Here is a tiny trained network, its code and every weight. The questions are about switching its units off for an input and a target symbol, where a switched-off unit gives its printed mean instead of its output.

import numpy as np


def w(rows, s, z=0):
    codes = np.array(rows[::2]) - 128.0
    scale = np.full(codes.shape[1], s)
    scale[-1] = z or s
    return codes * scale


def f(y):
    return y / 2 * (1 + np.tanh(0.7978845608 * (y + 0.044715 * y**3)))


def softmax(a):
    e = np.exp(a - a.max(-1, keepdims=True))
    return e / e.sum(-1, keepdims=True)


def log_softmax(a):
    a = a - a.max(-1, keepdims=True)
    return a - np.log(np.exp(a).sum(-1, keepdims=True))


def net(x, mask):
    ids = ['ΓΘΛΦαβδεζημξστψ'.index(c) for c in x.split()]
    T = len(ids)
    res = E[ids] + P[:T]
    u = 0
    for l in range(2):
        r = res
        for j in range(3):
            rows = slice(2 * j, 2 * j + 2)
            q, k, v = (r @ M[l][rows].T for M in (Q, K, V))
            z = softmax(np.where(np.tri(T) > 0, q @ k.T / 2**0.5, -1e9)) @ v
            o = O[l][rows]
            res = res + np.where(mask[u + j], z, o[:, -1]) @ o[:, :-1]
        u += 3
        y = f(res @ A[l][:, :-1].T + A[l][:, -1])
        res = res + np.where(mask[u : u + 4], y, B[l][:, -1]) @ B[l][:, :-1]
        u += 4
    return log_softmax(res[-1] @ U[:, :-1].T + U[:, -1])


Q, K, V, O, A, B = {}, {}, {}, {}, {}, {}
E = w([
[149,131,107],'Γ',
[122,114,166],'Θ',
[46,157,132],'Λ',
[112,75,129],'Φ',
[143,97,135],'α',
[130,126,184],'β',
[161,46,47],'δ',
[138,91,130],'ε',
[124,176,217],'ζ',
[184,80,6],'η',
[124,121,108],'μ',
[57,115,161],'ξ',
[94,124,98],'σ',
[145,100,129],'τ',
[108,145,156],'ψ',
],0.019)
P = w([
[100,164,9],'0',
[54,1,79],'1',
[70,25,93],'2',
[77,26,112],'3',
[91,25,126],'4',
[101,26,141],'5',
[109,21,153],'6',
[129,18,172],'7',
[137,18,186],'8',
[154,16,201],'9',
[129,38,190],'10',
],0.0093)
Q[0] = w([
[206,154,110],'0.h1',
[113,145,36],'0.h1',
[56,143,240],'0.h2',
[109,242,113],'0.h2',
[254,118,53],'0.h3',
[87,7,127],'0.h3',
],0.0095)
K[0] = w([
[152,179,130],'0.h1',
[55,152,141],'0.h1',
[88,156,207],'0.h2',
[67,26,130],'0.h2',
[111,109,67],'0.h3',
[255,124,138],'0.h3',
],0.01)
V[0] = w([
[149,63,13],'0.h1',
[226,203,123],'0.h1',
[51,237,107],'0.h2',
[2,55,143],'0.h2',
[4,143,114],'0.h3',
[127,54,187],'0.h3',
],0.008)
O[0] = w([
[117,56,168,210],'0.h1',
[1,160,108,8],'0.h1',
[84,19,184,125],'0.h2',
[210,102,168,214],'0.h2',
[138,187,182,149],'0.h3',
[220,143,75,168],'0.h3',
],0.0083,0.011)
A[0] = w([
[176,112,196,197],'0.n1',
[187,103,68,97],'0.n2',
[92,65,254,111],'0.n3',
[154,31,70,253],'0.n4',
],0.0094,0.0052)
B[0] = w([
[187,91,136,220],'0.n1',
[42,161,41,168],'0.n2',
[183,255,146,207],'0.n3',
[137,135,3,254],'0.n4',
],0.0074,0.021)
Q[1] = w([
[152,160,204],'1.h1',
[123,122,114],'1.h1',
[68,171,194],'1.h2',
[166,151,166],'1.h2',
[120,10,107],'1.h3',
[130,139,72],'1.h3',
],0.013)
K[1] = w([
[200,22,88],'1.h1',
[59,147,88],'1.h1',
[122,151,182],'1.h2',
[170,141,164],'1.h2',
[1,128,203],'1.h3',
[36,142,80],'1.h3',
],0.0083)
V[1] = w([
[228,113,139],'1.h1',
[23,193,194],'1.h1',
[126,66,125],'1.h2',
[229,140,104],'1.h2',
[254,52,134],'1.h3',
[198,221,187],'1.h3',
],0.0096)
O[1] = w([
[52,107,96,195],'1.h1',
[254,123,95,11],'1.h1',
[49,137,105,166],'1.h2',
[109,154,156,253],'1.h2',
[112,23,215,198],'1.h3',
[251,96,112,108],'1.h3',
],0.008,0.021)
A[1] = w([
[108,142,167,115],'1.n1',
[114,152,47,99],'1.n2',
[75,123,167,253],'1.n3',
[137,251,78,246],'1.n4',
],0.014,0.0071)
B[1] = w([
[172,208,121,165],'1.n1',
[180,247,135,186],'1.n2',
[191,165,69,252],'1.n3',
[13,101,254,174],'1.n4',
],0.008,0.026)
U = w([
[60,104,217,82],'Γ',
[141,117,112,195],'Θ',
[200,157,130,115],'Λ',
[16,9,95,137],'Φ',
[130,127,102,125],'α',
[156,142,124,136],'β',
[165,172,62,58],'δ',
[134,121,87,137],'ε',
[160,153,231,52],'ζ',
[115,176,154,49],'η',
[99,114,182,248],'μ',
[167,60,81,124],'ξ',
[146,101,182,188],'σ',
[126,129,118,138],'τ',
[167,169,152,87],'ψ',
],0.012)

Each question gives the input, a string of symbols that net reads in full, and the target symbol t.
The units are the heads (2 rows each of Q, K, V and O) and the neurons (one row each of A and B). Each row of codes is followed by its name. A weight is (code - 128) times the scale printed after its matrix; where a second scale follows, it is the last column's (O, A, B and U).
mask holds one flag per unit, layer by layer, with each layer's heads first. A switched-off unit (its flag False) gives its mean, the last column of its rows in O or B, instead of its output. The means were averaged over made-up inputs and are rounded, as every weight is.
A unit's drop is (log p(t) with every unit on - log p(t) with that unit switched off) / (log p(t) with every unit on - log p(t) with every unit switched off).
The circuit of an input: a set's keep is (log p(t) with only the set's units on - log p(t) with every unit switched off) / (log p(t) with every unit on - log p(t) with every unit switched off). Starting from the 12 units with the biggest drops (on a tie, the unit counted first), units are removed one at a time, each time the one whose removal leaves the highest keep (on an exact tie, the one counted first), for as long as the keep stays at least 0.8.
units of the circuit, in order: the units of the circuit, biggest drop first
most important unit: the unit with the biggest drop
top k neurons: the k neurons with the biggest drops, biggest first
heads that matter: for each layer, one digit per head in row order, 1 if its drop is at least 0.15 and else 0, layers parted by /
input ζ μ Φ, target ζ: heads that matter -> 111 / 101
input Λ Λ τ μ Φ μ, target Λ: units of the circuit, in order -> [0.h3 1.h1 0.n4]
input Θ Γ Φ Φ η Φ ξ ζ, target ζ: units of the circuit, in order -> [0.n4 0.n3]
input Φ δ Λ, target η: top 4 neurons -> [1.n3 0.n3 1.n1 0.n4]
input ξ η Γ Λ ξ ξ Λ μ δ α, target ξ: units of the circuit, in order -> [0.h3 0.n4 1.h3 1.n2]
input Φ Λ Φ Φ Γ τ, target Φ: most important unit -> 1.n2
input Φ Φ Φ ζ δ Λ μ Φ Φ ξ Φ, target Φ: units of the circuit, in order -> [1.n2 1.h1]
input ξ η Φ Φ σ Φ ζ Φ ε, target ξ: heads that matter -> 001 / 001
input ζ μ μ ζ η Λ ξ Γ, target ζ: top 4 neurons -> [1.n4 0.n1 1.n3 1.n2]
input δ μ Φ δ ψ Φ Φ Φ ε, target δ: heads that matter -> 111 / 001
input δ δ μ μ α Φ Γ, target δ: top 3 neurons -> [1.n3 0.n1 0.n3]
input δ Φ σ, target δ: top 2 neurons -> [1.n3 0.n1]
input η ξ Λ, target σ: heads that matter -> 111 / 001
input Φ Φ ξ Γ Φ, target Φ: units of the circuit, in order -> [1.n2]
input Γ Φ Φ Φ Γ ζ, target ζ: top 2 neurons -> [0.n4 0.n2]
input Γ μ Λ μ, target Γ: top 3 neurons -> [1.n4 0.n1 1.n3]
input σ ψ η ε ψ Λ η Φ η, target η: top 3 neurons -> [1.n2 1.n4 0.n1]
input μ Φ μ τ, target μ: top 4 neurons -> [0.n1 1.n3 1.n4 0.n3]
input Γ ξ μ δ ψ Θ Γ Φ Φ ε, target Γ: top 4 neurons -> [1.n4 0.n1 1.n3 0.n3]
input ζ ε Φ ξ ξ δ Φ ξ Φ μ μ, target ζ: most important unit -> 1.n4
input δ Λ Φ, target δ: heads that matter -> 110 / 001
input η Λ Φ δ Φ Φ Φ Φ δ ξ Φ, target η: top 4 neurons -> [1.n2 0.n1 1.n4 0.n3]
input δ ζ ξ Φ Φ, target δ: top 2 neurons -> [0.n1 0.n3]
input ζ τ μ δ, target δ: units of the circuit, in order -> [1.n2 0.n4]
input μ δ Λ μ ζ Φ Φ Φ Γ, target μ: top 2 neurons -> [0.n1 1.n3]
input δ Γ ξ δ τ, target δ: top 2 neurons -> [0.n1 1.n3]
input Λ Φ Λ η ε, target Λ: top 3 neurons -> [0.n4 0.n3 0.n2]
input Φ ε Φ ζ Φ ξ ζ Φ η δ σ, target Φ: most important unit -> 0.n3
